Below are the code and all the weights of a small trained network. Each question names an input and a target symbol and asks about switching units off, where a switched-off unit gives its printed mean instead of its output.

import numpy as np


def w(rows, s, z=0):
    codes = np.array(rows[::2]) - 128.0
    scale = np.full(codes.shape[1], s)
    scale[-1] = z or s
    return codes * scale


def norm(h):
    return h / np.sqrt((h * h).mean(-1, keepdims=True) + 1e-5)


def f(y):
    return y / 2 * (1 + np.tanh(0.7978845608 * (y + 0.044715 * y**3)))


def softmax(a):
    e = np.exp(a - a.max(-1, keepdims=True))
    return e / e.sum(-1, keepdims=True)


def log_softmax(a):
    a = a - a.max(-1, keepdims=True)
    return a - np.log(np.exp(a).sum(-1, keepdims=True))


def net(x, mask):
    ids = ['βδεζηλμξστφ'.index(c) for c in x.split()]
    T = len(ids)
    res = E[ids] + P[:T]
    u = 0
    for l in range(3):
        q, k, v = (norm(res) @ M[l].T for M in (Q, K, V))
        z = softmax(np.where(np.tri(T) > 0, q @ k.T / 3**0.5, -1e9)) @ v
        res = res + np.where(mask[u], z, O[l][:, -1]) @ O[l][:, :-1]
        u += 1
        y = f(norm(res) @ A[l][:, :-1].T + A[l][:, -1])
        res = res + np.where(mask[u : u + 8], y, B[l][:, -1]) @ B[l][:, :-1]
        u += 8
    return log_softmax(norm(res)[-1] @ U[:, :-1].T + U[:, -1])


Q, K, V, O, A, B = {}, {}, {}, {}, {}, {}
E = w([
[143,120,206,173,86,206,183,183,71,147,12],'β',
[151,107,107,209,83,234,149,79,81,207,35],'δ',
[105,161,132,164,194,227,158,100,166,151,86],'ε',
[116,75,106,195,138,216,111,159,41,209,178],'ζ',
[66,188,27,152,47,232,121,139,69,162,180],'η',
[81,181,175,88,210,185,135,150,188,181,181],'λ',
[157,35,142,109,164,113,123,61,93,254,131],'μ',
[143,160,133,54,153,173,130,30,190,115,163],'ξ',
[75,138,101,85,226,116,126,51,165,92,105],'σ',
[62,103,116,50,143,77,100,95,1,141,52],'τ',
[95,165,117,35,214,117,178,113,169,94,120],'φ',
],0.0041)
P = w([
[238,206,77,125,227,253,48,234,162,168,49],'0',
[117,77,85,48,163,238,75,206,173,151,95],'1',
[183,207,98,148,214,200,126,159,93,200,83],'2',
[77,66,112,62,137,210,115,157,138,152,116],'3',
[167,207,124,163,193,153,152,122,75,188,118],'4',
[71,57,137,89,111,199,147,112,122,132,146],'5',
[160,209,155,165,171,110,148,99,56,155,146],'6',
[65,42,161,115,87,176,168,83,104,118,176],'7',
[157,200,189,180,136,93,151,72,39,140,185],'8',
[64,40,180,136,48,160,197,68,71,115,187],'9',
[138,195,211,195,107,53,154,79,28,133,182],'10',
],0.004)
Q[0] = w([
[72,1,102,104,64,181,159,125,153,98,128],'0.h0',
[170,177,155,225,139,157,202,101,37,139,135],'0.h0',
[201,92,77,181,68,51,41,194,225,53,122],'0.h0',
],0.0092)
K[0] = w([
[54,166,149,66,232,106,162,78,216,82,207],'0.h0',
[68,114,209,230,2,91,118,109,77,154,170],'0.h0',
[145,160,118,150,181,212,75,194,207,134,64],'0.h0',
],0.0065)
V[0] = w([
[95,198,163,78,137,150,203,215,137,106,194],'0.h0',
[73,188,1,162,75,168,67,119,100,106,183],'0.h0',
[168,94,156,141,138,152,85,139,155,236,198],'0.h0',
],0.0049)
O[0] = w([
[165,88,113,149,205,116,222,160,172,76,171,199],'0.h0',
[2,131,143,183,155,182,133,116,116,49,157,197],'0.h0',
[95,117,126,164,53,46,130,120,210,109,116,254],'0.h0',
],0.0063,0.0029)
A[0] = w([
[82,54,147,98,142,87,54,191,72,104,146,174],'0.n0',
[117,142,140,226,108,18,88,150,166,135,111,34],'0.n1',
[172,139,145,104,54,115,60,82,157,186,97,77],'0.n2',
[83,93,71,141,19,148,138,115,148,141,190,69],'0.n3',
[253,102,84,78,187,133,146,192,89,115,137,4],'0.n4',
[130,204,124,160,197,147,107,132,65,67,170,84],'0.n5',
[188,176,126,97,146,174,138,114,78,162,183,106],'0.n6',
[163,107,139,212,147,115,137,106,119,119,18,114],'0.n7',
],0.005,0.0024)
B[0] = w([
[69,140,134,83,145,125,254,83,138,163,123,143],'0.n0',
[135,110,65,108,137,111,72,149,117,162,203,152],'0.n1',
[128,124,85,140,144,184,178,142,111,63,160,163],'0.n2',
[175,127,164,107,166,102,99,154,169,109,46,255],'0.n3',
[113,158,62,127,83,113,180,145,78,66,140,204],'0.n4',
[65,79,144,126,131,146,102,128,147,52,98,235],'0.n5',
[124,82,139,117,163,100,133,159,75,96,61,187],'0.n6',
[114,149,133,97,203,108,89,167,140,148,179,165],'0.n7',
],0.0056,0.0017)
Q[1] = w([
[127,146,83,34,101,217,133,57,58,177,254],'1.h0',
[190,171,75,187,82,79,141,191,35,125,242],'1.h0',
[198,90,20,51,164,166,164,240,156,120,194],'1.h0',
],0.0038)
K[1] = w([
[140,79,22,103,231,130,74,143,88,252,133],'1.h0',
[192,140,21,223,127,71,47,254,130,178,116],'1.h0',
[117,192,59,100,246,216,115,161,210,104,208],'1.h0',
],0.0035)
V[1] = w([
[103,138,115,157,100,204,150,239,88,138,103],'1.h0',
[90,4,168,132,131,116,196,121,122,186,91],'1.h0',
[104,162,159,97,175,64,127,190,100,127,169],'1.h0',
],0.003)
O[1] = w([
[98,148,158,209,47,39,110,130,95,159,151,254],'1.h0',
[235,65,251,141,160,174,19,198,138,102,94,156],'1.h0',
[28,147,44,140,138,137,56,112,138,100,78,106],'1.h0',
],0.003,0.0023)
A[1] = w([
[108,121,176,105,112,122,179,165,174,152,234,85],'1.n0',
[109,96,167,108,91,158,200,118,75,223,112,209],'1.n1',
[215,248,28,91,112,52,94,138,81,174,229,46],'1.n2',
[92,176,144,193,104,159,195,224,89,41,123,46],'1.n3',
[247,241,95,164,176,4,116,213,39,95,110,1],'1.n4',
[135,114,13,104,234,93,117,44,97,65,81,77],'1.n5',
[184,139,103,248,108,103,137,151,205,66,222,134],'1.n6',
[47,145,119,165,186,111,67,45,166,84,144,137],'1.n7',
],0.0043,0.0028)
B[1] = w([
[146,118,109,149,120,155,95,126,101,105,75,182],'1.n0',
[150,123,106,128,147,131,84,136,170,87,145,244],'1.n1',
[108,99,194,102,157,210,143,109,122,164,133,153],'1.n2',
[92,118,96,132,158,133,123,92,170,149,151,223],'1.n3',
[112,128,254,127,80,126,68,153,176,118,126,164],'1.n4',
[171,112,106,122,95,156,90,162,152,98,150,142],'1.n5',
[102,64,133,120,122,64,171,125,138,158,75,243],'1.n6',
[157,116,120,147,83,138,102,164,117,133,156,251],'1.n7',
],0.0075,0.0026)
Q[2] = w([
[129,49,99,68,150,170,101,139,156,103,78],'2.h0',
[97,2,176,137,93,142,88,122,162,107,43],'2.h0',
[112,78,176,196,137,134,151,121,123,115,102],'2.h0',
],0.0083)
K[2] = w([
[137,124,137,43,164,43,112,42,47,32,229],'2.h0',
[154,35,191,116,86,59,125,2,54,81,190],'2.h0',
[146,45,217,177,125,111,170,60,123,73,176],'2.h0',
],0.0049)
V[2] = w([
[103,77,84,75,177,77,90,177,72,172,184],'2.h0',
[120,126,107,197,158,166,90,255,159,191,128],'2.h0',
[187,45,136,150,99,164,60,94,173,120,211],'2.h0',
],0.0036)
O[2] = w([
[89,118,190,113,55,93,126,98,94,198,156,127],'2.h0',
[185,91,208,196,158,70,108,117,24,84,123,255],'2.h0',
[82,235,99,138,134,74,80,254,103,86,137,160],'2.h0',
],0.0043,0.0031)
A[2] = w([
[175,127,39,112,150,152,190,119,94,130,182,77],'2.n0',
[102,92,140,77,82,195,142,82,150,219,165,66],'2.n1',
[104,111,137,129,164,158,96,159,139,139,103,111],'2.n2',
[122,148,134,91,156,150,88,155,89,124,149,123],'2.n3',
[129,96,132,147,131,105,109,111,57,142,135,132],'2.n4',
[148,254,127,158,81,137,114,74,78,176,157,2],'2.n5',
[112,160,100,142,25,36,106,150,145,189,125,63],'2.n6',
[130,119,139,102,126,110,126,164,143,83,120,113],'2.n7',
],0.0092,0.0046)
B[2] = w([
[165,90,168,79,117,213,209,232,30,115,137,217],'2.n0',
[176,34,101,177,21,215,102,60,162,240,197,165],'2.n1',
[119,160,118,74,98,114,150,97,102,133,173,245],'2.n2',
[91,69,136,142,129,82,170,64,102,149,32,201],'2.n3',
[130,171,99,53,122,128,156,116,155,143,145,255],'2.n4',
[180,233,118,254,20,113,224,136,121,125,68,154],'2.n5',
[106,141,110,94,154,18,122,193,67,193,217,234],'2.n6',
[130,174,107,102,107,145,137,98,132,181,140,200],'2.n7',
],0.0072,0.0027)
U = w([
[161,121,254,110,108,133,54,159,146,107,107,163],'β',
[173,202,113,202,66,118,168,117,89,135,96,151],'δ',
[207,139,117,161,241,145,85,92,98,128,151,110],'ε',
[113,128,92,111,128,48,103,195,112,184,197,207],'ζ',
[42,119,130,187,148,171,110,117,125,54,184,180],'η',
[136,45,127,172,152,75,191,145,201,130,73,13],'λ',
[151,66,126,141,67,182,123,75,154,205,182,194],'μ',
[160,86,116,97,135,197,197,203,65,110,136,154],'ξ',
[179,94,64,140,119,141,31,167,103,89,72,126],'σ',
[91,119,121,54,144,115,137,35,62,140,74,2],'τ',
[135,197,84,52,132,157,143,128,229,119,154,147],'φ',
],0.0072,0.0009)

Each question gives the input, a string of symbols that net reads in full, and the target symbol t.
The units are the heads (3 rows each of Q, K, V and O) and the neurons (one row each of A and B). Each row of codes is followed by its name. A weight is (code - 128) times the scale printed after its matrix; where a second scale follows, it is the last column's (O, A, B and U).
mask holds one flag per unit, layer by layer, with each layer's heads first. A switched-off unit (its flag False) gives its mean, the last column of its rows in O or B, instead of its output. The means were averaged over made-up inputs and are rounded, as every weight is.
A unit's drop is (log p(t) with every unit on - log p(t) with that unit switched off) / (log p(t) with every unit on - log p(t) with every unit switched off).
The circuit of an input: a set's keep is (log p(t) with only the set's units on - log p(t) with every unit switched off) / (log p(t) with every unit on - log p(t) with every unit switched off). Starting from the 12 units with the biggest drops (on a tie, the unit counted first), units are removed one at a time, each time the one whose removal leaves the highest keep (on an exact tie, the one counted first), for as long as the keep stays at least 0.8.
circuit, biggest first: the units of the circuit, biggest drop first
unit that matters most: the unit with the biggest drop
k most important neurons: the k neurons with the biggest drops, biggest first
top k neurons in layer l: the k neurons of layer l with the biggest drops, biggest first
input μ ξ δ ζ η τ, target μ: circuit, biggest first : [2.h0; 2.n1]
input δ λ σ ε, target τ: top 2 neurons in layer 2 : [2.n3; 2.n2]
input δ λ ξ, target δ: circuit, biggest first : [0.h0; 2.n5]
input ζ μ β δ η η β, target β: unit that matters most : 1.n4
input φ λ σ τ β λ, target μ: circuit, biggest first : [2.h0; 2.n1]
input ε η λ β η ζ φ λ, target ξ: circuit, biggest first : [0.h0; 2.n0]
input ξ ζ τ η, target μ: circuit, biggest first : [2.h0; 2.n1]
input φ σ η η μ β, target ζ: circuit, biggest first : [0.h0; 2.n6]
input λ λ μ, target μ: circuit, biggest first : [0.h0; 1.n2; 2.n1; 0.n2]
input ε λ φ, target φ: 3 most important neurons : [1.n4; 2.n7; 1.n5]
input λ τ σ, target τ: circuit, biggest first : [0.h0; 2.n3]
input μ ε η β ε τ δ σ β β, target τ: 2 most important neurons : [1.n1; 2.n3]
input ζ β δ ξ φ σ ε λ β τ λ, target τ: 3 most important neurons : [0.n6; 2.n3; 0.n5]
input λ ε τ β λ η, target λ: unit that matters most : 0.h0
input σ η λ σ ζ φ ε σ μ β, target τ: 3 most important neurons : [1.n5; 2.n3; 1.n1]
input ζ λ δ ε δ μ ζ β ζ ζ, target β: 2 most important neurons : [0.n3; 0.n0]
input μ ζ ζ ξ, target φ: circuit, biggest first : [2.h0; 2.n7]
input β ζ ξ, target ζ: circuit, biggest first : [0.h0; 1.n7; 2.n6]
input λ σ λ ξ, target τ: 2 most important neurons : [2.n3; 1.n6]
input η η ζ φ ζ δ ε β ξ ζ, target φ: most important neuron : [0.n3]
input ε φ η β λ, target β: circuit, biggest first : [1.n4; 0.h0; 0.n6]
input φ λ β ζ λ λ λ λ τ ζ, target μ: circuit, biggest first : [2.h0; 2.n1]
input λ ζ ε ζ ξ δ φ, target δ: 2 most important neurons : [2.n5; 1.n6]
input β λ ζ λ λ μ, target ζ: circuit, biggest first : [2.h0; 2.n6]
input φ δ β λ, target λ: 2 most important neurons : [1.n6; 2.n0]
input ε μ λ, target μ: 2 most important neurons : [1.n2; 2.n1]
input σ λ τ φ ξ, target τ: top neuron in layer 0 : [0.n6]
input λ η φ η ε ζ λ ε ξ, target ζ: top 2 neurons in layer 1 : [1.n6; 1.n7]
